Facts:
k_462 {flitrer=759, babor=668}
k_296 {flitrer=108, babor=454, steskabru=k_510, kozukla=k_347}
k_176 {flitrer=231, babor=668}
k_598 {flitrer=231, babor=454}
k_811 {flitrer=231, babor=454, kozukla=k_462}
k_776 {flitrer=809, babor=454, kozukla=k_202}
k_450 {flitrer=993, babor=668}
k_372 {flitrer=171, babor=668, steskabru=k_999}
k_60 {flitrer=759, babor=668, steskabru=k_880, kozukla=k_996, k_677}
k_690 {flitrer=759, babor=668, steskabru=k_619}
k_581 {flitrer=231, babor=454, kozukla=k_781}
k_16 {flitrer=809, babor=454, steskabru=k_516}
k_358 {flitrer=231, babor=454}
k_148 {flitrer=108, babor=829, steskabru=k_664, kozukla=k_975}
k_692 {flitrer=108, babor=454, steskabru=k_996, kozukla=k_581, k_49, k_188}
k_307 {flitrer=993, babor=454, steskabru=k_665}
k_305 {flitrer=809, babor=668}
k_51 {flitrer=659, babor=668, steskabru=k_736, kozukla=k_581, k_347, k_367}
k_509 {flitrer=759, babor=668, steskabru=k_47}
k_349 {flitrer=171, babor=668, steskabru=k_915, kozukla=k_12}
k_202 {flitrer=171, babor=668, kozukla=k_367, k_679}
k_138 {flitrer=993, babor=454, kozukla=k_434}
k_430 {flitrer=759, babor=454, steskabru=k_702, kozukla=k_623}
k_47 {flitrer=759, babor=454, steskabru=k_16}
k_413 {flitrer=809, babor=668, steskabru=k_210}
k_510 {flitrer=759, babor=829, steskabru=k_107, kozukla=k_702, k_949, k_367}
k_347 {flitrer=171, babor=454}
k_266 {flitrer=759, babor=454, steskabru=k_780, kozukla=k_659}
k_231 {flitrer=659, babor=829, steskabru=k_117}
k_87 {flitrer=659, babor=454, steskabru=k_605}
k_551 {flitrer=993, babor=668, kozukla=k_450, k_736}
k_615 {flitrer=809, babor=829, kozukla=k_914, k_784}
k_434 {flitrer=659, babor=668, steskabru=k_890}
k_679 {flitrer=759, babor=668, kozukla=k_545}
k_990 {flitrer=659, babor=454, kozukla=k_509}
k_702 {flitrer=993, babor=668, steskabru=k_949, kozukla=k_887}
k_822 {flitrer=171, babor=454, steskabru=k_179, kozukla=k_615}
k_999 {flitrer=108, babor=454, kozukla=k_305, k_367}
k_870 {flitrer=809, babor=454, steskabru=k_585, kozukla=k_682, k_51}
k_280 {flitrer=659, babor=454, steskabru=k_259}
k_188 {flitrer=171, babor=668}
k_53 {flitrer=108, babor=829, steskabru=k_600}
k_659 {flitrer=659, babor=668}
k_887 {flitrer=108, babor=454, steskabru=k_413}
k_189 {flitrer=108, babor=829, kozukla=k_677}
k_545 {flitrer=993, babor=454, steskabru=k_652}
k_449 {flitrer=231, babor=454, steskabru=k_331, kozukla=k_191}
k_159 {flitrer=231, babor=454}
k_173 {flitrer=659, babor=829}
k_309 {flitrer=759, babor=829, steskabru=k_626, kozukla=k_450, k_16, k_677}
k_290 {flitrer=993, babor=829, steskabru=k_173, kozukla=k_555, k_374, k_736, k_212}
k_657 {flitrer=809, babor=668, steskabru=k_667, kozukla=k_60}
k_216 {flitrer=759, babor=829, steskabru=k_188}
k_502 {flitrer=108, babor=454, steskabru=k_19}
k_531 {flitrer=809, babor=829, steskabru=k_101, kozukla=k_279, k_954, k_677}
k_600 {flitrer=759, babor=454, steskabru=k_202, kozukla=k_626}
k_623 {flitrer=171, babor=668}
k_717 {flitrer=108, babor=454, steskabru=k_783, kozukla=k_581, k_665}
k_212 {flitrer=809, babor=454, kozukla=k_141, k_690}
k_695 {flitrer=759, babor=454}
k_107 {flitrer=171, babor=454, steskabru=k_282, kozukla=k_367}
k_954 {flitrer=809, babor=454, steskabru=k_217, kozukla=k_510, k_328}
k_374 {flitrer=993, babor=454}
k_279 {flitrer=659, babor=829, kozukla=k_148}
k_967 {flitrer=171, babor=829, steskabru=k_955, kozukla=k_60}
k_667 {flitrer=759, babor=454, steskabru=k_695, kozukla=k_347, k_593}
k_456 {flitrer=171, babor=829}
k_89 {flitrer=171, babor=668}
k_282 {flitrer=809, babor=668, steskabru=k_595}
k_989 {flitrer=759, babor=829, steskabru=k_194, kozukla=k_506}
k_339 {flitrer=171, babor=668, steskabru=k_148, kozukla=k_471}
k_783 {flitrer=993, babor=454, steskabru=k_11}
k_664 {flitrer=659, babor=668}
k_471 {flitrer=171, babor=668, steskabru=k_502, kozukla=k_509, k_456}
k_428 {flitrer=759, babor=668, kozukla=k_82}
k_643 {flitrer=759, babor=454, steskabru=k_713}
k_665 {flitrer=809, babor=454, kozukla=k_332, k_954}
k_880 {flitrer=993, babor=454, steskabru=k_176, kozukla=k_585, k_428, k_667}
k_670 {flitrer=809, babor=668}
k_595 {flitrer=659, babor=829, steskabru=k_914, kozukla=k_531}
k_210 {flitrer=171, babor=668, steskabru=k_212, kozukla=k_565, k_600, k_216}
k_234 {flitrer=809, babor=668, steskabru=k_456}
k_11 {flitrer=108, babor=668, steskabru=k_240}
k_555 {flitrer=809, babor=668, steskabru=k_347, kozukla=k_955}
k_784 {flitrer=993, babor=668, kozukla=k_781}
k_409 {flitrer=108, babor=668, steskabru=k_381, kozukla=k_549}
k_915 {flitrer=659, babor=829, steskabru=k_975, kozukla=k_409}
k_498 {flitrer=659, babor=668, steskabru=k_551}
k_949 {flitrer=809, babor=454, steskabru=k_159, kozukla=k_679}
k_227 {flitrer=659, babor=454, kozukla=k_117}
k_194 {flitrer=809, babor=668, steskabru=k_954, kozukla=k_690}
k_975 {flitrer=993, babor=454, steskabru=k_863}
k_846 {flitrer=171, babor=454, steskabru=k_935, kozukla=k_593}
k_736 {flitrer=993, babor=668, steskabru=k_138, kozukla=k_296, k_49, k_367}
k_156 {flitrer=659, babor=668, steskabru=k_372}
k_275 {flitrer=171, babor=454, steskabru=k_146, kozukla=k_509, k_863}
k_516 {flitrer=231, babor=454, steskabru=k_990, kozukla=k_915}
k_175 {flitrer=231, babor=668}
k_914 {flitrer=993, babor=668, kozukla=k_863}
k_332 {flitrer=231, babor=454, steskabru=k_532}
k_619 {flitrer=659, babor=829, steskabru=k_707, kozukla=k_665}
k_558 {flitrer=993, babor=829}
k_112 {flitrer=993, babor=454, kozukla=k_47}
k_367 {flitrer=759, babor=454, steskabru=k_305, kozukla=k_863}
k_565 {flitrer=993, babor=454, steskabru=k_670, kozukla=k_368}
k_964 {flitrer=993, babor=668, steskabru=k_471}
k_574 {flitrer=759, babor=454}
k_191 {flitrer=759, babor=668, steskabru=k_555, kozukla=k_471}
k_12 {flitrer=108, babor=668}
k_436 {flitrer=171, babor=454}
k_982 {flitrer=108, babor=668, kozukla=k_914, k_990, k_783}
k_82 {flitrer=809, babor=668, steskabru=k_462}
k_713 {flitrer=171, babor=668}
k_780 {flitrer=809, babor=829, steskabru=k_368}
k_899 {flitrer=809, babor=829, steskabru=k_692, kozukla=k_780, k_148}
k_141 {flitrer=171, babor=668, steskabru=k_982, kozukla=k_679, k_982}
k_605 {flitrer=659, babor=668, kozukla=k_279}
k_22 {flitrer=171, babor=668, steskabru=k_234, kozukla=k_456}
k_677 {flitrer=108, babor=454, steskabru=k_266, kozukla=k_990}
k_205 {flitrer=108, babor=454, kozukla=k_117}
k_890 {flitrer=171, babor=668, steskabru=k_436, kozukla=k_189}
k_734 {flitrer=659, babor=454, kozukla=k_585}
k_146 {flitrer=759, babor=668, steskabru=k_593, kozukla=k_880, k_690}
k_707 {flitrer=171, babor=454, steskabru=k_784}
k_725 {flitrer=171, babor=454, steskabru=k_531}
k_593 {flitrer=659, babor=454, steskabru=k_598, kozukla=k_374}
k_49 {flitrer=108, babor=454}
k_739 {flitrer=659, babor=454, steskabru=k_677, kozukla=k_282}
k_996 {flitrer=171, babor=454, steskabru=k_280, kozukla=k_409}
k_955 {flitrer=108, babor=668, steskabru=k_227}
k_240 {flitrer=993, babor=454, steskabru=k_221, kozukla=k_506, k_846}
k_781 {flitrer=809, babor=454, kozukla=k_914}
k_682 {flitrer=993, babor=454, steskabru=k_615}
k_532 {flitrer=231, babor=454, steskabru=k_89, kozukla=k_652}
k_503 {flitrer=659, babor=829}
k_576 {flitrer=659, babor=829, steskabru=k_690}
k_221 {flitrer=171, babor=454, kozukla=k_659, k_664}
k_585 {flitrer=659, babor=454, steskabru=k_643, kozukla=k_266}
k_549 {flitrer=993, babor=668, kozukla=k_234}
k_101 {flitrer=108, babor=668, steskabru=k_989}
k_19 {flitrer=108, babor=668, kozukla=k_899, k_565, k_112}
k_328 {flitrer=993, babor=829, steskabru=k_409}
k_179 {flitrer=759, babor=454, kozukla=k_555, k_516}
k_331 {flitrer=171, babor=668, steskabru=k_846}
k_506 {flitrer=759, babor=829}
k_217 {flitrer=171, babor=454, steskabru=k_549, kozukla=k_275}
k_935 {flitrer=809, babor=668}
k_117 {flitrer=759, babor=668, steskabru=k_781}
k_362 {flitrer=108, babor=454, steskabru=k_332, kozukla=k_558}
k_626 {flitrer=809, babor=454, steskabru=k_887, kozukla=k_328}
k_368 {flitrer=171, babor=454, steskabru=k_349}
k_259 {flitrer=231, babor=668, steskabru=k_328}
k_544 {flitrer=993, babor=668, steskabru=k_307, kozukla=k_914, k_964}
k_381 {flitrer=231, babor=454}
k_863 {flitrer=171, babor=668}
k_652 {flitrer=171, babor=668, steskabru=k_428}

Known rows:
k_367: [-24   8   8  10  10  24   6  -4 -19  -6  -7   0   4  17  -6  11  13  -7
   1  -3  -6  14  -8   7  -8   7  -9]
k_275: [-21   4   3   5  14  16   3  -2 -10   1  -5   6   6  16  -3   4  -4  -4
   1  -7  -5  11 -10  15 -15  10  -2]
k_510: [ -8  -3  10  10  13   2  10  -4  -2  -4 -12  -2  15  15  12 -11   8  -5
   3   7 -11  14 -22  -1  -6   7 -11]
k_47: [ -3  -5  -7  12   2   9   0   2 -16  -5  -5   2  -2  15 -10   1  -1 -10
  -1  -2 -10  20  -5  10  -8   7   6]
k_449: [-18  -4   1   4  11  11  -6  -1  -3   1  -3   5   4  14  -7   1 -11  -6
   1  -8  -3  23 -10  14 -12  11  -3]
k_280: [ -5  -7  10  13   1  -1   9  -3 -10  -7  -6   6  -1  -5  -9   8 -16  -4
   0  -5  -9  27   4   3 -16   4  -2]
k_619: [  0  -1   7  12  11  -4  13  -2  -3  -3  -9  -1  12  15  14  -9   0  -7
   1   8 -10  15 -24   0  -5   6  -8]
k_964: [-17  10   6   8   7   9   1  -1 -15  -4  -4  -4   6  15  -2   9   7  -7
   0   2  -4  14  -9   8  -8   7  -9]
k_736: [-24   7   5   8  10   1   0  -3 -15  -3  -3  -4   8  12   0   0  -4  -6
   2  -1  -1  13  -6  -1 -14   6 -17]
k_194: [-29   4 -12   9  10  -2   3  -1 -16   8   3   6   6   0   9  -5  -7  -5
  -1   0   3  20 -11   5  -7  11   0]
k_159: [-17 -15 -10  16   4  11  -5  -1 -12  -3  -5   4   0  10 -13  -8 -12  -7
  -1  -9  -9  27  -2   8  -8   9  -2]
k_173: [  2 -11   1  21   6  -3  12  -3  -9  -5 -12  -2   9   8  10 -11  -1 -10
   0   8 -12  17 -19  -2  -1   5  -5]
k_990: [-15  13  -3   9   9   9   4  -8 -17  -7  -8   1   1  21  -6  -2   3  -4
   1  -4  -7  17 -10   3 -14   3  -5]
k_734: [-14  -5   2  17   6   0   2   5 -16   0   8   4   2   4  -1   0 -19 -11
   3  -1  -7  14   3  -4 -14   8  -5]
k_409: [ -9   0   8  11   3   2   6  -5  -6  -5 -13   2  -1 -10  -2   2 -10  -4
  -2  -1 -11  24   5   9 -16   3  -3]
k_682: [-18   5   9  11   7  13   2  -1 -18  -3   0   0   4  14  -6  10   5  -9
   2   0  -4  17  -4   1 -10   7 -10]
k_428: [-19 -10  -4  16   5   1  -1   0 -19  -3  -4  -2   5   2  -1  -5  -9  -8
   1  -2  -7  14   0  -1 -11   5 -10]
k_667: [-25  -3   4  11   9   5   1   2 -16   0   1   1   6   7  -3   3  -7  -8
   4  -3  -7  14  -1  -3 -15   7 -10]

Rows:
No name comes twice in this set of rows, the named rows included.
[-10  -8   0  17  10  17  16 -10 -10  -8 -27   0  10  14   6 -11  18  -3
  -2   1 -12  16 -27   6   3   6  -5] : k_456
[-20  10   0   6   7   3  -2  -8 -17  -6  -5  -4   6  16  -4  -4   0  -4
   2  -3  -4  16 -11   1 -13   3 -15] : k_784
[-19  11   2   8   7  11   0  -6 -17  -5  -4  -1   4  20  -8   5  10  -6
   2  -2  -5  18  -9   3 -11   5 -10] : k_783
[-22  -5   2  11   9  -5   0   5 -13   4   2  -1   9   2   4  -3 -20 -10
   3   0  -4  11   0  -1 -14   8 -12] : k_146
[ -1   7 -11   6   5 -13  -3   0  -7   0  -3   3   0   7   2 -15 -19 -10
  -2   1  -9  18  -4  16 -20   4   7] : k_19
[ 10  -4   3  15   7  -1  13  -4  -6  -7 -13  -1   7  15   8  -7   5  -9
  -2   9 -11  18 -23   5   0   5   3] : k_279
[ -5   6  -5   6  14  -2  13  -6  -1   4 -11   6  11  11  14 -11   3  -3
  -2   8   0  27 -34  12  -2   9   6] : k_531
[-25  14   5  12  11  22   6  -8 -20  -5  -6   1   1  10  -3   3  11  -7
   0   0  -9  16   0   2 -11   5 -10] : k_49
[  6  -9   7  14   8   6  12   1  -3  -5 -15  -2   7  13   7  -1   9 -11
  -2  10 -11  19 -22   9   4   7   0] : k_216
[-14 -19   5  12   2   1  -1  -6  -1  -5 -17   4   1 -12 -11   5 -17   0
  -2 -10  -7  29  -2  10 -11   8  -2] : k_259
[-25   9   8   9  12  11   4   2 -14  -1   1   1   5  10   0   3   3  -9
   2   1 -10  13   4  -1 -15   8 -10] : k_296

Now the same objects, written a new way:
Known rows:
k_210: [  2   2   4  -2   0   0  13   2  16   1 -10   1   1  19 -15]
k_413: [16  1 -9  9 -5 22  2 -2  8 -1 10  6  1 -4 -1]
k_280: [ -2 -33 -14 -17  -4  -3 -21   0   5  10  16  12   4 -39   1]
k_173: [ 13  21 -18  12  12   7 -10  -7  -2  -4  11  13   7 -12   5]
k_82: [ 18   2 -10   8  -5  20   1  -2   5  -2   9   7   2  -1   1]
k_462: [ 26  10  -7  11  -3   4   2 -11   1  -6   2   9   3   0   0]
k_305: [25  8 -8 14  2 10  2 -8  0 -6  6  7  7 -4  7]
k_990: [-15  -7   3  -7   3 -11 -10   3  -9   3   2 -14   5  10  16]
k_117: [19  4 -8  7 -9 14  5 -5  6 -2  4  9 -3 -1 -6]
k_781: [-14  -5  16  -1  16 -17   1   0 -13   8  -7 -10   1  -4  17]
k_914: [13  7 14 19 34 -9 23  0 -3 11 -9 -2  5  5  7]
k_665: [-16  -7   3 -10  -1 -13 -12   1  -7   3   1 -12   4  12  14]
k_717: [-23 -13  13 -12  -3  -4   0   6  -2   1  -7  -8  -1  -1   3]
k_159: [  1  -5   6   2 -11  -8  -9  -6 -16 -15  -3   1   4 -26   7]
k_503: [ 13  19 -17  12  10   7 -10  -6  -1  -3  11  13   6 -11   5]
k_670: [ 24   8 -10  13   1  11  -1  -7   1  -6   7   5   7   0   6]
k_702: [ 3 -1 -3  3  9  8 11  8 10 10  4 -5  0 21 -3]
k_282: [17  0 -9  7 -5 23  2 -2  7 -1  9  5  1 -4 -1]

Rows:
No name comes twice in this set of rows, the named rows included.
[ 29   8 -13  15   0   4   0  -7  -3  -3  10   3   4   2   2] : k_450
[-14  13  -6  -6  11   7   0   6  16  -2  -3   7   6  11  -8] : k_148
[-13   8 -13  -9  16   7  -5   7  18   8   6   4   5  13  -4] : k_899
[  3   7  10   3  16   1  13  -1   9  -5 -12   0  13  16   4] : k_982
[ 11  11  23  14  27 -16  28  -5   2   3 -24   5   3   4  -4] : k_202
[-13  -8  32   6  26 -18  19   0 -16  18 -17  -3 -13 -25   8] : k_367
[ -1   7   3 -10   0   9  23   8  -7  -3 -21  19 -15  31  -2] : k_349
[ 22   8  -3  10  -4   9   3  -8   3 -13  -2  11  10  -7   1] : k_12
[ 18  22 -19  14   9  -3  -8  -7  -4   0  11  12   1 -11  -2] : k_558
[-14  -7   5  -8   3 -14  -9   1  -8   4   1 -12   3   8  14] : k_212
[ -1  14   8  20  -5  20   9   4  18   1  11 -36   6  27  -4] : k_194
[12  6 -3  6 14 -4  7  2  4  5  2 -6  7 24  4] : k_551

